Below are the code and all the weights of a small trained network. Each question names an input and a target symbol and asks about switching units off, where a switched-off unit gives its printed mean instead of its output.

import numpy as np


def w(rows, s, z=0):
    codes = np.array(rows[::2]) - 128.0
    scale = np.full(codes.shape[1], s)
    scale[-1] = z or s
    return codes * scale


def norm(h):
    return h / np.sqrt((h * h).mean(-1, keepdims=True) + 1e-5)


def softmax(a):
    e = np.exp(a - a.max(-1, keepdims=True))
    return e / e.sum(-1, keepdims=True)


def log_softmax(a):
    a = a - a.max(-1, keepdims=True)
    return a - np.log(np.exp(a).sum(-1, keepdims=True))


def net(x, mask):
    ids = ['βγεζηθλμξτφψω'.index(c) for c in x.split()]
    T = len(ids)
    res = E[ids] + P[:T]
    u = 0
    for l in range(2):
        r = norm(res)
        for j in range(3):
            rows = slice(4 * j, 4 * j + 4)
            q, k, v = (r @ M[l][rows].T for M in (Q, K, V))
            z = softmax(np.where(np.tri(T) > 0, q @ k.T / 4**0.5, -1e9)) @ v
            o = O[l][rows]
            res = res + np.where(mask[u + j], z, o[:, -1]) @ o[:, :-1]
        u += 3
    return log_softmax(norm(res)[-1] @ U[:, :-1].T + U[:, -1])


Q, K, V, O = {}, {}, {}, {}
E = w([
[109,123,44],'β',
[94,121,47],'γ',
[85,129,33],'ε',
[92,109,47],'ζ',
[73,112,46],'η',
[69,120,31],'θ',
[84,105,29],'λ',
[177,173,42],'μ',
[66,121,6],'ξ',
[248,72,149],'τ',
[209,64,121],'φ',
[193,77,92],'ψ',
[78,126,4],'ω',
],0.0019)
P = w([
[106,159,125],'0',
[169,32,174],'1',
[205,164,36],'2',
[114,100,210],'3',
[237,141,65],'4',
[99,150,232],'5',
[242,254,114],'6',
[126,100,253],'7',
],0.0021)
Q[0] = w([
[160,106,125],'0.h0',
[166,144,143],'0.h0',
[32,110,97],'0.h0',
[132,168,253],'0.h0',
[101,9,134],'0.h1',
[77,45,113],'0.h1',
[68,71,156],'0.h1',
[50,50,153],'0.h1',
[212,119,103],'0.h2',
[207,100,112],'0.h2',
[78,137,89],'0.h2',
[166,42,143],'0.h2',
],0.0065)
K[0] = w([
[79,121,181],'0.h0',
[105,60,131],'0.h0',
[247,222,60],'0.h0',
[23,111,26],'0.h0',
[254,50,166],'0.h1',
[253,52,97],'0.h1',
[239,126,102],'0.h1',
[221,111,121],'0.h1',
[254,94,141],'0.h2',
[224,89,170],'0.h2',
[105,160,53],'0.h2',
[152,27,139],'0.h2',
],0.005)
V[0] = w([
[78,74,148],'0.h0',
[124,59,116],'0.h0',
[94,74,137],'0.h0',
[142,184,199],'0.h0',
[123,1,104],'0.h1',
[134,50,61],'0.h1',
[227,93,33],'0.h1',
[105,89,79],'0.h1',
[211,9,141],'0.h2',
[101,242,148],'0.h2',
[138,149,182],'0.h2',
[187,71,93],'0.h2',
],0.0029)
O[0] = w([
[54,80,155,127],'0.h0',
[52,123,153,173],'0.h0',
[75,103,150,141],'0.h0',
[169,160,51,5],'0.h0',
[101,189,173,225],'0.h1',
[155,211,204,252],'0.h1',
[185,254,139,251],'0.h1',
[145,148,181,213],'0.h1',
[54,217,104,146],'0.h2',
[173,56,105,58],'0.h2',
[135,134,63,49],'0.h2',
[77,181,135,184],'0.h2',
],0.0026,0.0019)
Q[1] = w([
[182,88,18],'1.h0',
[47,61,221],'1.h0',
[195,65,87],'1.h0',
[207,128,2],'1.h0',
[185,136,26],'1.h1',
[182,116,178],'1.h1',
[38,138,176],'1.h1',
[118,88,202],'1.h1',
[77,145,147],'1.h2',
[88,78,130],'1.h2',
[123,169,155],'1.h2',
[117,177,162],'1.h2',
],0.0078)
K[1] = w([
[188,254,155],'1.h0',
[116,71,48],'1.h0',
[207,185,116],'1.h0',
[167,226,185],'1.h0',
[164,238,123],'1.h1',
[14,94,186],'1.h1',
[125,47,97],'1.h1',
[71,5,158],'1.h1',
[66,133,149],'1.h2',
[103,36,103],'1.h2',
[77,204,158],'1.h2',
[78,202,155],'1.h2',
],0.0067)
V[1] = w([
[110,148,230],'1.h0',
[255,185,83],'1.h0',
[10,172,105],'1.h0',
[151,90,180],'1.h0',
[128,79,239],'1.h1',
[82,91,166],'1.h1',
[117,152,14],'1.h1',
[121,62,62],'1.h1',
[22,181,139],'1.h2',
[21,182,147],'1.h2',
[119,180,109],'1.h2',
[93,122,89],'1.h2',
],0.0044)
O[1] = w([
[14,158,183,186],'1.h0',
[119,156,8,63],'1.h0',
[122,37,173,224],'1.h0',
[143,223,177,108],'1.h0',
[95,215,71,105],'1.h1',
[146,165,75,122],'1.h1',
[191,48,160,133],'1.h1',
[202,149,157,60],'1.h1',
[161,96,3,247],'1.h2',
[153,111,34,252],'1.h2',
[169,131,115,184],'1.h2',
[127,108,103,117],'1.h2',
],0.0034,0.0032)
U = w([
[83,202,170,28],'β',
[128,183,186,67],'γ',
[202,115,205,250],'ε',
[58,150,118,36],'ζ',
[9,89,231,226],'η',
[160,50,169,124],'θ',
[73,25,81,166],'λ',
[240,155,75,159],'μ',
[163,61,102,29],'ξ',
[151,220,85,183],'τ',
[77,197,71,105],'φ',
[103,175,55,59],'ψ',
[92,102,94,104],'ω',
],0.013,0.0023)

Each question gives the input, a string of symbols that net reads in full, and the target symbol t.
The units are the heads (4 rows each of Q, K, V and O). Each row of codes is followed by its name. A weight is (code - 128) times the scale printed after its matrix; where a second scale follows, it is the last column's (O and U).
mask holds one flag per head, layer by layer. A switched-off head (its flag False) gives its mean, the last column of its rows in O, instead of its output. The means were averaged over made-up inputs and are rounded, as every weight is.
A unit's drop is (log p(t) with every unit on - log p(t) with that unit switched off) / (log p(t) with every unit on - log p(t) with every unit switched off).
The circuit of an input: a set's keep is (log p(t) with only the set's units on - log p(t) with every unit switched off) / (log p(t) with every unit on - log p(t) with every unit switched off). Starting from all 6 units, units are removed one at a time, each time the one whose removal leaves the highest keep (on an exact tie, the one counted first), for as long as the keep stays at least 0.8.
units of the circuit, in order: the units of the circuit, biggest drop first
most important unit: the unit with the biggest drop
heads that matter: for each layer, one digit per head in row order, 1 if its drop is at least 0.15 and else 0, layers parted by /
drop when u is switched off: that unit's drop, to one decimal
input β λ ε λ, target φ: most important unit => 0.h1
input θ θ λ ε λ β, target ε: units of the circuit, in order => (0.h2, 0.h1, 1.h1)
input θ β λ θ θ ψ φ γ, target ε: heads that matter => 011 / 110
input ε ξ θ ξ ε ψ, target μ: units of the circuit, in order => (0.h2, 0.h1, 1.h0, 0.h0)
input γ λ ε λ η θ, target τ: units of the circuit, in order => (0.h1, 0.h2, 1.h0, 0.h0)
input ξ θ η λ λ λ λ ε, target θ: units of the circuit, in order => (0.h1, 0.h2, 1.h0)
input ε λ λ γ θ ξ, target μ: heads that matter => 011 / 100
input θ γ β β, target ε: units of the circuit, in order => (0.h1, 0.h2, 1.h0)
input λ ε μ ζ ζ ξ τ, target τ: units of the circuit, in order => (1.h1, 1.h0)
input θ μ λ ξ, target ε: units of the circuit, in order => (0.h1, 0.h2, 1.h1)
input θ ε ε ε β φ γ θ, target ε: units of the circuit, in order => (0.h2, 0.h1, 1.h0, 1.h1)
input γ ε ζ λ γ ε, target τ: units of the circuit, in order => (0.h2, 0.h1, 1.h0, 0.h0)
input γ λ μ γ, target τ: heads that matter => 011 / 000
input μ λ τ γ γ λ λ, target λ: heads that matter => 010 / 010
input ξ φ γ λ λ ε τ λ, target θ: heads that matter => 011 / 100
input λ λ λ φ, target η: units of the circuit, in order => (0.h2)
input ε ω τ ε, target μ: units of the circuit, in order => (0.h1, 0.h2, 1.h0)
input λ λ λ ε ε, target λ: units of the circuit, in order => (1.h1, 1.h0, 0.h1)
input ε ε λ ζ ε ε, target μ: units of the circuit, in order => (0.h1, 0.h2, 1.h0, 0.h0)
input ε ε λ ω φ μ η λ, target μ: most important unit => 0.h1
input ε τ β θ ε λ ψ τ, target μ: heads that matter => 111 / 110
input ζ ε λ ζ τ, target τ: heads that matter => 000 / 010
input φ η λ τ λ λ θ, target λ: heads that matter => 010 / 010
input ξ ξ ε γ, target θ: heads that matter => 011 / 000
input λ β ε ψ, target η: drop when 1.h0 is switched off => 2.6
